Below are the code and all the weights of a small trained network. Each question names an input and a target symbol and asks about switching units off, where a switched-off unit gives its printed mean instead of its output.

import numpy as np


def w(rows, s, z=0):
    codes = np.array(rows[::2]) - 128.0
    scale = np.full(codes.shape[1], s)
    scale[-1] = z or s
    return codes * scale


def norm(h):
    return h / np.sqrt((h * h).mean(-1, keepdims=True) + 1e-5)


def f(y):
    return np.maximum(y, 0)


def softmax(a):
    e = np.exp(a - a.max(-1, keepdims=True))
    return e / e.sum(-1, keepdims=True)


def log_softmax(a):
    a = a - a.max(-1, keepdims=True)
    return a - np.log(np.exp(a).sum(-1, keepdims=True))


def net(x, mask):
    ids = ['ΔΘΞΣΨΩαβγεζηπ'.index(c) for c in x.split()]
    T = len(ids)
    res = E[ids] + P[:T]
    u = 0
    for l in range(2):
        r = norm(res)
        for j in range(2):
            rows = slice(3 * j, 3 * j + 3)
            q, k, v = (r @ M[l][rows].T for M in (Q, K, V))
            z = softmax(np.where(np.tri(T) > 0, q @ k.T / 3**0.5, -1e9)) @ v
            o = O[l][rows]
            res = res + np.where(mask[u + j], z, o[:, -1]) @ o[:, :-1]
        u += 2
        y = f(norm(res) @ A[l][:, :-1].T + A[l][:, -1])
        res = res + np.where(mask[u : u + 12], y, B[l][:, -1]) @ B[l][:, :-1]
        u += 12
    return log_softmax(norm(res)[-1] @ U[:, :-1].T + U[:, -1])


Q, K, V, O, A, B = {}, {}, {}, {}, {}, {}
E = w([
[165,159,137,161,116,97],'Δ',
[80,252,78,42,70,97],'Θ',
[165,167,160,72,180,127],'Ξ',
[117,89,181,184,88,157],'Σ',
[116,143,113,182,155,146],'Ψ',
[128,106,163,83,82,94],'Ω',
[124,90,86,191,191,109],'α',
[103,35,100,117,168,89],'β',
[164,84,159,113,190,184],'γ',
[159,98,177,107,143,191],'ε',
[27,128,188,148,83,192],'ζ',
[92,179,92,160,107,111],'η',
[76,64,123,131,183,47],'π',
],0.025)
P = w([
[192,216,71,3,201,236],'0',
[99,105,152,100,219,56],'1',
[94,92,123,105,196,43],'2',
[97,90,142,111,194,47],'3',
[95,95,138,104,185,46],'4',
[93,86,136,105,181,38],'5',
[98,90,141,105,190,45],'6',
[90,85,140,108,180,43],'7',
[91,79,137,117,172,35],'8',
[100,95,136,109,174,43],'9',
[99,86,129,121,178,39],'10',
[90,101,144,111,175,63],'11',
],0.0058)
Q[0] = w([
[151,224,8,41,96,168],'L0H0',
[53,158,207,112,118,108],'L0H0',
[87,83,121,119,121,44],'L0H0',
[78,95,110,111,113,81],'L0H1',
[56,165,83,52,120,89],'L0H1',
[120,65,50,102,59,213],'L0H1',
],0.011)
K[0] = w([
[15,104,90,8,192,205],'L0H0',
[182,172,127,134,109,151],'L0H0',
[254,103,107,74,183,66],'L0H0',
[53,150,24,54,69,149],'L0H1',
[10,133,106,44,121,141],'L0H1',
[61,69,143,98,168,231],'L0H1',
],0.0084)
V[0] = w([
[120,119,135,100,111,34],'L0H0',
[117,98,113,45,144,195],'L0H0',
[20,119,181,148,188,141],'L0H0',
[192,78,41,110,79,236],'L0H1',
[157,130,253,245,198,20],'L0H1',
[208,200,154,208,160,134],'L0H1',
],0.0055)
O[0] = w([
[85,187,177,110,246,150,130],'L0H0',
[116,159,92,1,77,165,82],'L0H0',
[82,150,127,207,144,223,208],'L0H0',
[182,91,178,107,121,159,22],'L0H1',
[118,91,141,58,194,75,252],'L0H1',
[97,113,182,163,177,124,140],'L0H1',
],0.0061,0.0042)
A[0] = w([
[52,71,111,140,99,83,121],'L0N0',
[80,124,135,183,89,246,188],'L0N1',
[91,114,78,116,159,102,254],'L0N2',
[147,55,115,79,110,99,113],'L0N3',
[78,176,218,157,170,55,91],'L0N4',
[177,177,32,123,164,126,137],'L0N5',
[102,163,177,211,131,130,163],'L0N6',
[145,174,206,106,161,86,154],'L0N7',
[174,79,175,127,131,72,60],'L0N8',
[212,70,172,149,107,183,109],'L0N9',
[126,58,229,116,150,141,152],'L0N10',
[146,46,145,128,156,161,186],'L0N11',
],0.011,0.0038)
B[0] = w([
[132,225,163,145,182,122,216],'L0N0',
[162,97,112,159,135,70,212],'L0N1',
[154,178,151,159,249,99,215],'L0N2',
[40,93,85,116,123,190,157],'L0N3',
[88,145,83,112,194,78,240],'L0N4',
[136,111,122,247,131,151,160],'L0N5',
[146,79,109,176,193,102,219],'L0N6',
[94,27,2,134,104,50,189],'L0N7',
[29,160,138,91,194,159,174],'L0N8',
[153,210,128,90,124,69,184],'L0N9',
[149,205,131,125,162,46,254],'L0N10',
[93,221,178,124,133,110,216],'L0N11',
],0.0074,0.0093)
Q[1] = w([
[55,184,42,140,173,46],'L1H0',
[66,117,91,149,150,152],'L1H0',
[113,146,110,100,94,165],'L1H0',
[123,73,145,131,61,134],'L1H1',
[8,235,82,150,140,54],'L1H1',
[154,40,144,87,74,220],'L1H1',
],0.012)
K[1] = w([
[240,119,74,163,2,169],'L1H0',
[177,106,141,194,143,62],'L1H0',
[145,89,135,118,214,191],'L1H0',
[148,91,211,159,10,89],'L1H1',
[142,128,104,102,147,215],'L1H1',
[137,95,164,137,160,13],'L1H1',
],0.011)
V[1] = w([
[104,194,252,87,126,121],'L1H0',
[253,102,168,197,87,153],'L1H0',
[126,104,77,131,15,96],'L1H0',
[118,73,201,158,86,126],'L1H1',
[162,195,203,121,52,7],'L1H1',
[235,121,159,74,125,145],'L1H1',
],0.007)
O[1] = w([
[157,162,72,92,179,148,159],'L1H0',
[219,163,157,151,138,94,183],'L1H0',
[125,173,54,170,35,142,87],'L1H0',
[163,122,247,98,134,209,1],'L1H1',
[41,168,173,213,146,148,129],'L1H1',
[196,56,100,193,117,143,89],'L1H1',
],0.011,0.0058)
A[1] = w([
[44,219,13,124,124,111,74],'L1N0',
[108,172,164,104,108,80,79],'L1N1',
[103,129,154,71,225,69,254],'L1N2',
[104,69,130,188,142,100,213],'L1N3',
[222,191,95,28,115,69,161],'L1N4',
[175,84,254,103,142,93,173],'L1N5',
[45,161,161,142,233,100,194],'L1N6',
[99,145,90,90,161,156,76],'L1N7',
[158,117,144,154,156,99,47],'L1N8',
[159,51,188,155,230,154,202],'L1N9',
[124,163,13,31,127,147,204],'L1N10',
[95,144,169,191,120,124,125],'L1N11',
],0.0094,0.0035)
B[1] = w([
[163,135,164,168,153,176,189],'L1N0',
[108,150,102,138,106,162,150],'L1N1',
[148,110,111,89,41,175,249],'L1N2',
[86,64,208,70,100,92,171],'L1N3',
[155,88,204,189,57,106,162],'L1N4',
[118,93,119,1,176,159,144],'L1N5',
[126,136,121,128,77,181,254],'L1N6',
[152,108,123,121,96,209,141],'L1N7',
[161,137,137,165,142,155,146],'L1N8',
[182,111,180,113,114,193,168],'L1N9',
[119,146,75,180,132,107,160],'L1N10',
[103,152,144,109,100,115,149],'L1N11',
],0.0097,0.018)
U = w([
[174,85,137,186,178,195,139],'Δ',
[139,120,226,137,75,99,209],'Θ',
[71,146,102,93,182,99,196],'Ξ',
[185,164,146,82,56,188,54],'Σ',
[126,157,200,136,79,55,170],'Ψ',
[163,102,32,70,76,114,147],'Ω',
[51,104,114,100,24,154,1],'α',
[161,40,70,152,101,68,135],'β',
[66,149,102,42,189,191,79],'γ',
[177,76,141,170,182,198,102],'ε',
[88,166,73,206,98,145,133],'ζ',
[152,132,119,50,137,220,94],'η',
[187,253,82,140,151,110,157],'π',
],0.013,0.0046)

Each question gives the input, a string of symbols that net reads in full, and the target symbol t.
The units are the heads (3 rows each of Q, K, V and O) and the neurons (one row each of A and B). Each row of codes is followed by its name. A weight is (code - 128) times the scale printed after its matrix; where a second scale follows, it is the last column's (O, A, B and U).
mask holds one flag per unit, layer by layer, with each layer's heads first. A switched-off unit (its flag False) gives its mean, the last column of its rows in O or B, instead of its output. The means were averaged over made-up inputs and are rounded, as every weight is.
A unit's drop is (log p(t) with every unit on - log p(t) with that unit switched off) / (log p(t) with every unit on - log p(t) with every unit switched off).
The circuit of an input: a set's keep is (log p(t) with only the set's units on - log p(t) with every unit switched off) / (log p(t) with every unit on - log p(t) with every unit switched off). Starting from the 12 units with the biggest drops (on a tie, the unit counted first), units are removed one at a time, each time the one whose removal leaves the highest keep (on an exact tie, the one counted first), for as long as the keep stays at least 0.8.
units of the circuit, in order: the units of the circuit, biggest drop first
unit that matters most: the unit with the biggest drop
k most important neurons: the k neurons with the biggest drops, biggest first
which heads matter: for each layer, one digit per head in row order, 1 if its drop is at least 0.15 and else 0, layers parted by /
input η ζ η Σ Σ β Σ Ψ Δ, target Ξ: which heads matter : 00 / 00
input π Ψ β β Σ ε Δ Ξ α Ξ, target γ: units of the circuit, in order : (L1H0)
input Σ π Σ Ξ Σ γ Σ ε, target π: which heads matter : 10 / 10
input Σ Σ γ, target π: 4 most important neurons : (L0N10, L0N9, L0N11, L1N3)
input Ξ Ψ Σ Σ Ψ Σ α β, target γ: units of the circuit, in order : (L0N3, L0N1, L0N7)
input π Ψ Ψ, target ε: which heads matter : 10 / 00
input ε Ω Ω Σ Σ Ξ, target β: units of the circuit, in order : (L0N7, L1H1)
input Σ η Σ, target π: which heads matter : 00 / 10
input ε Ψ Δ Σ γ Σ Ω, target Ξ: units of the circuit, in order : (L0N8, L1H0)
input Ψ Σ Σ Ψ Ξ ε Ω, target α: 2 most important neurons : (L0N3, L0N1)
input ζ Σ Σ Θ Ω, target α: which heads matter : 01 / 01
input Ξ Ξ α β Σ ε Ξ Σ Δ, target β: which heads matter : 00 / 01
input Ξ β Σ ζ Σ β Σ Σ Ω, target Ω: which heads matter : 00 / 01
input π Ω Ψ ζ π Ξ α Ξ, target Ω: unit that matters most : L0N7
input Ψ ε Ψ, target Θ: 2 most important neurons : (L1N3, L0N1)
input Ω ζ Ξ, target ζ: which heads matter : 01 / 10
input π Σ Ψ Ω Σ Σ Σ γ Ξ Θ Σ, target ζ: units of the circuit, in order : (L1H0, L0H1, L0N6, L0N10)
input Ψ ε ζ, target Θ: which heads matter : 11 / 10
input Ψ Σ ε, target Θ: which heads matter : 10 / 10
input Σ ε Ψ π Σ Ξ η Ξ Δ γ, target π: units of the circuit, in order : (L0N10)
input Θ Σ β α Σ Ψ π Ω, target ζ: which heads matter : 01 / 00
input Σ Σ Σ Ξ γ Ψ Ψ Θ Ξ Ψ ζ π, target π: which heads matter : 11 / 10
input Ξ Δ β Ξ Ψ π Σ Σ η β Δ Θ, target ζ: which heads matter : 00 / 10
input Ξ π Ω, target β: which heads matter : 11 / 01
input Δ π Σ Ξ Ξ Ψ ε β, target γ: 2 most important neurons : (L0N8, L1N4)
input α Ξ Ψ Σ γ, target η: 2 most important neurons : (L1N5, L1N3)
input Σ Θ π, target π: unit that matters most : L0H0
input Ω Ψ Ψ ε Σ ζ Ξ ε Ψ Ω, target ζ: which heads matter : 01 / 10
input Ξ Ψ Ω α, target Δ: 2 most important neurons : (L1N9, L0N2)
